Below is a small trained network, with its code and all its weights. Each question gives an input and a target symbol and asks what happens when units are switched off, that is, made to give their printed mean instead of their output.

import numpy as np


def w(rows, s, z=0):
    codes = np.array(rows[::2]) - 128.0
    scale = np.full(codes.shape[1], s)
    scale[-1] = z or s
    return codes * scale


def norm(h):
    return h / np.sqrt((h * h).mean(-1, keepdims=True) + 1e-5)


def f(y):
    return y / 2 * (1 + np.tanh(0.7978845608 * (y + 0.044715 * y**3)))


def softmax(a):
    e = np.exp(a - a.max(-1, keepdims=True))
    return e / e.sum(-1, keepdims=True)


def log_softmax(a):
    a = a - a.max(-1, keepdims=True)
    return a - np.log(np.exp(a).sum(-1, keepdims=True))


def net(x, mask):
    ids = ['Γαεζηλω'.index(c) for c in x.split()]
    T = len(ids)
    res = E[ids] + P[:T]
    r = norm(res)
    for j in range(3):
        rows = slice(2 * j, 2 * j + 2)
        q, k, v = (r @ M[0][rows].T for M in (Q, K, V))
        z = softmax(np.where(np.tri(T) > 0, q @ k.T / 2**0.5, -1e9)) @ v
        o = O[0][rows]
        res = res + np.where(mask[j], z, o[:, -1]) @ o[:, :-1]
    y = f(norm(res) @ A[0][:, :-1].T + A[0][:, -1])
    res = res + np.where(mask[3:15], y, B[0][:, -1]) @ B[0][:, :-1]
    return log_softmax(norm(res)[-1] @ U[:, :-1].T + U[:, -1])


Q, K, V, O, A, B = {}, {}, {}, {}, {}, {}
E = w([
[142,45,3,157],'Γ',
[96,121,151,146],'α',
[81,153,145,114],'ε',
[168,162,126,193],'ζ',
[79,157,107,105],'η',
[168,140,146,101],'λ',
[77,142,99,148],'ω',
],0.0072)
P = w([
[69,5,93,54],'0',
[72,96,122,108],'1',
[96,118,135,115],'2',
[108,130,138,126],'3',
[121,147,142,129],'4',
[127,167,145,144],'5',
[130,178,148,151],'6',
[146,190,161,152],'7',
[142,211,159,165],'8',
[145,218,164,162],'9',
[142,221,157,166],'10',
],0.0026)
Q[0] = w([
[205,18,97,110],'h0',
[124,194,114,137],'h0',
[192,55,103,160],'h1',
[121,254,156,121],'h1',
[165,55,102,101],'h2',
[32,202,88,84],'h2',
],0.0093)
K[0] = w([
[98,74,243,140],'h0',
[203,125,92,89],'h0',
[52,30,89,2],'h1',
[168,204,46,226],'h1',
[100,61,51,28],'h2',
[46,254,191,166],'h2',
],0.0082)
V[0] = w([
[177,208,133,189],'h0',
[131,103,86,211],'h0',
[61,144,69,98],'h1',
[120,148,93,233],'h1',
[65,154,168,175],'h2',
[188,170,253,184],'h2',
],0.0049)
O[0] = w([
[183,166,113,46,56],'h0',
[163,84,185,81,95],'h0',
[34,198,122,109,200],'h1',
[117,90,2,159,209],'h1',
[154,39,189,110,253],'h2',
[2,101,98,88,43],'h2',
],0.0046,0.0026)
A[0] = w([
[215,148,231,149,50],'n0',
[136,228,254,51,82],'n1',
[121,187,95,157,188],'n2',
[40,58,103,147,3],'n3',
[222,154,116,197,66],'n4',
[141,48,163,136,136],'n5',
[94,86,152,79,73],'n6',
[119,173,91,187,176],'n7',
[130,151,156,67,133],'n8',
[142,138,148,117,202],'n9',
[137,106,128,145,25],'n10',
[57,121,132,28,138],'n11',
],0.0071,0.0034)
B[0] = w([
[102,74,254,143,132],'n0',
[187,171,53,179,245],'n1',
[166,97,124,68,248],'n2',
[148,148,140,12,178],'n3',
[2,101,57,93,152],'n4',
[145,116,85,154,115],'n5',
[117,148,66,129,116],'n6',
[165,116,137,36,253],'n7',
[180,133,117,195,132],'n8',
[163,95,105,124,160],'n9',
[98,186,128,170,87],'n10',
[83,96,48,147,206],'n11',
],0.005,0.0031)
U = w([
[67,58,193,159,157],'Γ',
[49,168,125,190,191],'α',
[141,76,117,102,1],'ε',
[162,31,67,185,59],'ζ',
[138,129,174,46,116],'η',
[138,250,84,103,118],'λ',
[173,116,166,172,240],'ω',
],0.012,0.0067)

Each question gives the input, a string of symbols that net reads in full, and the target symbol t.
The units are the heads (2 rows each of Q, K, V and O) and the neurons (one row each of A and B). Each row of codes is followed by its name. A weight is (code - 128) times the scale printed after its matrix; where a second scale follows, it is the last column's (O, A, B and U).
mask holds one flag per unit, heads first, then neurons. A switched-off unit (its flag False) gives its mean, the last column of its rows in O or B, instead of its output. The means were averaged over made-up inputs and are rounded, as every weight is.
A unit's drop is (log p(t) with every unit on - log p(t) with that unit switched off) / (log p(t) with every unit on - log p(t) with every unit switched off).
The circuit of an input: a set's keep is (log p(t) with only the set's units on - log p(t) with every unit switched off) / (log p(t) with every unit on - log p(t) with every unit switched off). Starting from the 12 units with the biggest drops (on a tie, the unit counted first), units are removed one at a time, each time the one whose removal leaves the highest keep (on an exact tie, the one counted first), for as long as the keep stays at least 0.8.
units of the circuit, in order: the units of the circuit, biggest drop first
k most important neurons: the k neurons with the biggest drops, biggest first
which heads matter: for each layer, one digit per head in row order, 1 if its drop is at least 0.15 and else 0, layers parted by /
drop of u: that unit's drop, to one decimal
input ω ζ α ω ε, target ζ: which heads matter	100
input ω Γ λ, target ω: which heads matter	010
input η α ζ, target η: which heads matter	001
input ε λ ω η ω λ, target λ: which heads matter	111
input η η α η η ε ε η, target α: units of the circuit, in order	[h2 n11]
input ε λ λ η Γ ω ε ε ε λ α, target Γ: which heads matter	000
input η η Γ α ε ζ, target Γ: units of the circuit, in order	[n4 h0 n0]
input η α η η ω ζ, target η: units of the circuit, in order	[n7 n1 h2]
input ζ ε η ε, target ζ: 2 most important neurons	[n5 n7]
input ε Γ η η λ η ε ε α λ α, target Γ: units of the circuit, in order	[n1]
input ε ε λ ω Γ η ε η, target α: which heads matter	001
input ω λ ω ζ ε η η ε λ α, target η: which heads matter	011
input η λ ε, target α: units of the circuit, in order	[h1 h0 n1 n7]
input η η λ η, target ω: which heads matter	011
input η η η ε, target α: most important neuron	[n7]
input ζ ε λ, target ζ: 2 most important neurons	[n3 n7]
input η η η ω α ε α η ω ω, target η: 2 most important neurons	[n3 n1]
input α ε λ λ ε, target ω: drop of n4	0.1
input ζ λ ω η, target ζ: drop of h1	0.3
input η η λ, target ω: drop of h1	2.0
input η α λ ω, target η: drop of n1	0.1
